Below is a small trained network, with its code and all its weights. Each question gives an input and a target symbol and asks what happens when units are switched off, that is, made to give their printed mean instead of their output.

import numpy as np


def w(rows, s, z=0):
    codes = np.array(rows[::2]) - 128.0
    scale = np.full(codes.shape[1], s)
    scale[-1] = z or s
    return codes * scale


def f(y):
    return np.maximum(y, 0)


def softmax(a):
    e = np.exp(a - a.max(-1, keepdims=True))
    return e / e.sum(-1, keepdims=True)


def log_softmax(a):
    a = a - a.max(-1, keepdims=True)
    return a - np.log(np.exp(a).sum(-1, keepdims=True))


def net(x, mask):
    ids = ['βδεημπτφω'.index(c) for c in x.split()]
    T = len(ids)
    res = E[ids] + P[:T]
    q, k, v = (res @ M[0].T for M in (Q, K, V))
    z = softmax(np.where(np.tri(T) > 0, q @ k.T / 3**0.5, -1e9)) @ v
    res = res + np.where(mask[0], z, O[0][:, -1]) @ O[0][:, :-1]
    y = f(res @ A[0][:, :-1].T + A[0][:, -1])
    res = res + np.where(mask[1:17], y, B[0][:, -1]) @ B[0][:, :-1]
    return log_softmax(res[-1] @ U[:, :-1].T + U[:, -1])


Q, K, V, O, A, B = {}, {}, {}, {}, {}, {}
E = w([
[150,217,156,165,64,5,157,93,143,161,105,67],'β',
[92,164,110,242,93,108,128,64,128,109,150,64],'δ',
[30,182,145,148,165,90,116,109,198,159,68,80],'ε',
[148,165,100,61,88,93,82,73,152,110,102,125],'η',
[76,212,150,80,112,120,103,115,140,203,141,111],'μ',
[120,67,164,96,32,180,148,153,82,207,96,113],'π',
[153,98,85,134,127,191,28,33,113,184,173,72],'τ',
[76,72,156,60,97,145,205,85,117,115,161,149],'φ',
[124,109,79,62,183,115,106,55,144,196,223,97],'ω',
],0.022)
P = w([
[83,129,172,154,65,132,83,104,207,74,120,72],'0',
[91,162,164,129,95,127,104,95,215,117,175,96],'1',
[80,139,191,80,135,78,83,67,189,116,135,94],'2',
[108,77,142,127,93,136,63,139,190,174,254,165],'3',
[123,200,120,139,123,132,96,22,124,102,150,163],'4',
[187,154,154,147,183,174,81,129,181,190,193,141],'5',
[79,132,107,151,209,141,100,122,116,136,97,133],'6',
[139,77,103,99,166,168,98,50,77,156,129,150],'7',
[176,170,126,169,211,164,119,78,144,160,116,206],'8',
[171,117,129,132,215,155,110,70,111,128,46,209],'9',
],0.0099)
Q[0] = w([
[159,114,107,165,167,112,189,242,76,155,111,183],'H1',
[150,59,200,122,76,145,149,188,83,78,109,207],'H1',
[83,171,116,130,165,127,1,64,123,234,133,109],'H1',
],0.0077)
K[0] = w([
[128,192,95,181,23,54,112,150,137,91,171,45],'H1',
[99,118,183,139,34,108,157,100,168,124,176,1],'H1',
[140,82,87,137,180,143,191,91,88,183,111,199],'H1',
],0.0069)
V[0] = w([
[36,188,131,99,94,164,46,130,255,117,73,164],'H1',
[190,133,193,143,78,106,241,160,13,125,138,166],'H1',
[97,162,254,160,21,219,74,98,109,203,75,115],'H1',
],0.0051)
O[0] = w([
[195,57,77,155,113,152,131,157,103,212,127,112,197],'H1',
[95,134,100,121,112,63,57,80,111,200,137,139,8],'H1',
[148,69,136,186,187,171,114,246,59,113,165,161,192],'H1',
],0.012)
A[0] = w([
[72,129,174,53,115,179,161,162,165,159,153,130,156],'N1',
[144,111,179,114,143,152,162,173,4,156,70,127,58],'N2',
[110,114,181,109,28,85,184,94,73,173,91,140,57],'N3',
[136,194,100,157,176,74,193,128,108,103,67,121,244],'N4',
[143,119,154,200,96,121,114,203,2,204,33,161,169],'N5',
[98,164,164,133,192,116,41,178,140,43,180,111,194],'N6',
[93,198,208,104,122,180,105,125,138,251,88,97,137],'N7',
[50,171,131,73,112,124,57,147,199,115,129,101,57],'N8',
[179,136,37,50,176,96,129,133,127,156,170,120,36],'N9',
[83,95,82,139,137,120,2,74,192,129,132,133,153],'N10',
[129,97,75,150,173,202,121,102,143,100,73,170,74],'N11',
[114,110,161,99,73,239,86,73,112,155,195,168,109],'N12',
[118,149,143,177,63,60,172,213,77,102,57,103,36],'N13',
[163,82,146,145,55,167,124,88,170,72,121,197,253],'N14',
[73,145,185,107,88,238,75,146,121,64,105,92,188],'N15',
[62,109,139,94,95,139,151,83,81,139,226,186,225],'N16',
],0.0072,0.0033)
B[0] = w([
[184,142,118,84,223,131,130,117,111,121,191,166,180],'N1',
[117,177,158,102,90,129,129,145,213,202,95,212,216],'N2',
[102,102,121,197,120,124,134,202,71,125,78,233,144],'N3',
[194,99,99,115,92,166,87,136,114,173,125,186,181],'N4',
[24,119,47,88,103,82,155,107,231,131,139,175,246],'N5',
[182,138,187,54,191,37,74,83,69,142,193,174,177],'N6',
[130,78,1,90,204,176,163,156,147,153,198,116,181],'N7',
[183,161,138,134,113,91,169,98,123,189,99,76,150],'N8',
[64,144,103,138,128,164,73,175,153,143,67,223,141],'N9',
[165,166,160,170,114,60,169,128,82,190,124,85,156],'N10',
[136,119,184,145,145,80,154,205,135,125,160,120,199],'N11',
[122,170,163,63,135,180,104,57,113,121,45,93,208],'N12',
[115,122,179,110,100,68,213,112,141,201,198,129,173],'N13',
[101,152,75,77,139,65,112,60,79,102,98,130,182],'N14',
[96,146,120,81,190,149,197,68,96,126,142,139,206],'N15',
[187,107,187,171,155,138,87,164,173,132,69,143,165],'N16',
],0.0069,0.012)
U = w([
[122,127,154,127,120,152,121,151,153,164,113,135,19],'β',
[91,115,150,137,116,148,131,127,152,147,145,124,98],'δ',
[107,125,144,107,134,140,136,77,223,136,127,108,36],'ε',
[97,147,82,125,105,197,113,163,146,167,112,150,118],'η',
[147,100,71,134,119,153,89,170,164,127,73,114,255],'μ',
[119,93,126,181,141,174,127,141,190,162,79,114,89],'π',
[161,147,177,137,95,118,126,146,105,254,114,122,149],'τ',
[134,101,167,119,166,156,151,169,96,122,116,181,185],'φ',
[108,116,123,135,157,117,69,156,163,135,123,164,104],'ω',
],0.0078,0.0042)

Each question gives the input, a string of symbols that net reads in full, and the target symbol t.
The units are the heads (3 rows each of Q, K, V and O) and the neurons (one row each of A and B). Each row of codes is followed by its name. A weight is (code - 128) times the scale printed after its matrix; where a second scale follows, it is the last column's (O, A, B and U).
mask holds one flag per unit, heads first, then neurons. A switched-off unit (its flag False) gives its mean, the last column of its rows in O or B, instead of its output. The means were averaged over made-up inputs and are rounded, as every weight is.
A unit's drop is (log p(t) with every unit on - log p(t) with that unit switched off) / (log p(t) with every unit on - log p(t) with every unit switched off).
The circuit of an input: a set's keep is (log p(t) with only the set's units on - log p(t) with every unit switched off) / (log p(t) with every unit on - log p(t) with every unit switched off). Starting from the 12 units with the biggest drops (on a tie, the unit counted first), units are removed one at a time, each time the one whose removal leaves the highest keep (on an exact tie, the one counted first), for as long as the keep stays at least 0.8.
circuit, biggest first: the units of the circuit, biggest drop first
k most important neurons: the k neurons with the biggest drops, biggest first
input τ ε η ε ε φ π ε ε, target ω: circuit, biggest first : (H1; N6)
input τ μ β β ε φ ε, target τ: 2 most important neurons : (N10; N8)
input τ τ τ τ π ε ε, target ω: circuit, biggest first : (H1; N6; N5)
input φ φ ε π δ, target ω: circuit, biggest first : (H1; N6)
input δ φ η, target τ: circuit, biggest first : (H1; N10)
input η φ π τ, target τ: circuit, biggest first : (N10; N5)
input μ ε ε φ τ ε ω ω ε τ, target ε: circuit, biggest first : (H1)
input μ β τ β ε δ ε τ φ δ, target τ: circuit, biggest first : (H1; N10; N5)
input ε δ φ τ π, target η: circuit, biggest first : (N5; N2; N6)
input φ ω φ φ ε φ τ, target τ: circuit, biggest first : (N10; H1)
input φ φ τ ε, target τ: 4 most important neurons : (N10; N5; N8; N6)
input δ τ φ δ, target τ: 3 most important neurons : (N10; N5; N7)
input τ τ ε μ, target φ: 2 most important neurons : (N1; N6)
input μ τ η τ π π π, target η: 2 most important neurons : (N5; N2)
input ε φ ε π ε ε β ε μ, target η: circuit, biggest first : (H1; N5; N7; N6)
input δ ε β δ ε, target π: 3 most important neurons : (N6; N14; N1)
input η ε π δ φ τ π τ δ, target φ: 3 most important neurons : (N6; N2; N5)
input β ε ε, target π: 2 most important neurons : (N6; N14)
input η μ τ ε η ε π μ, target ω: 2 most important neurons : (N5; N6)
input ω τ ε η π δ, target ω: circuit, biggest first : (H1; N6; N5)
input ω β ω τ, target ε: most important neuron : (N12)
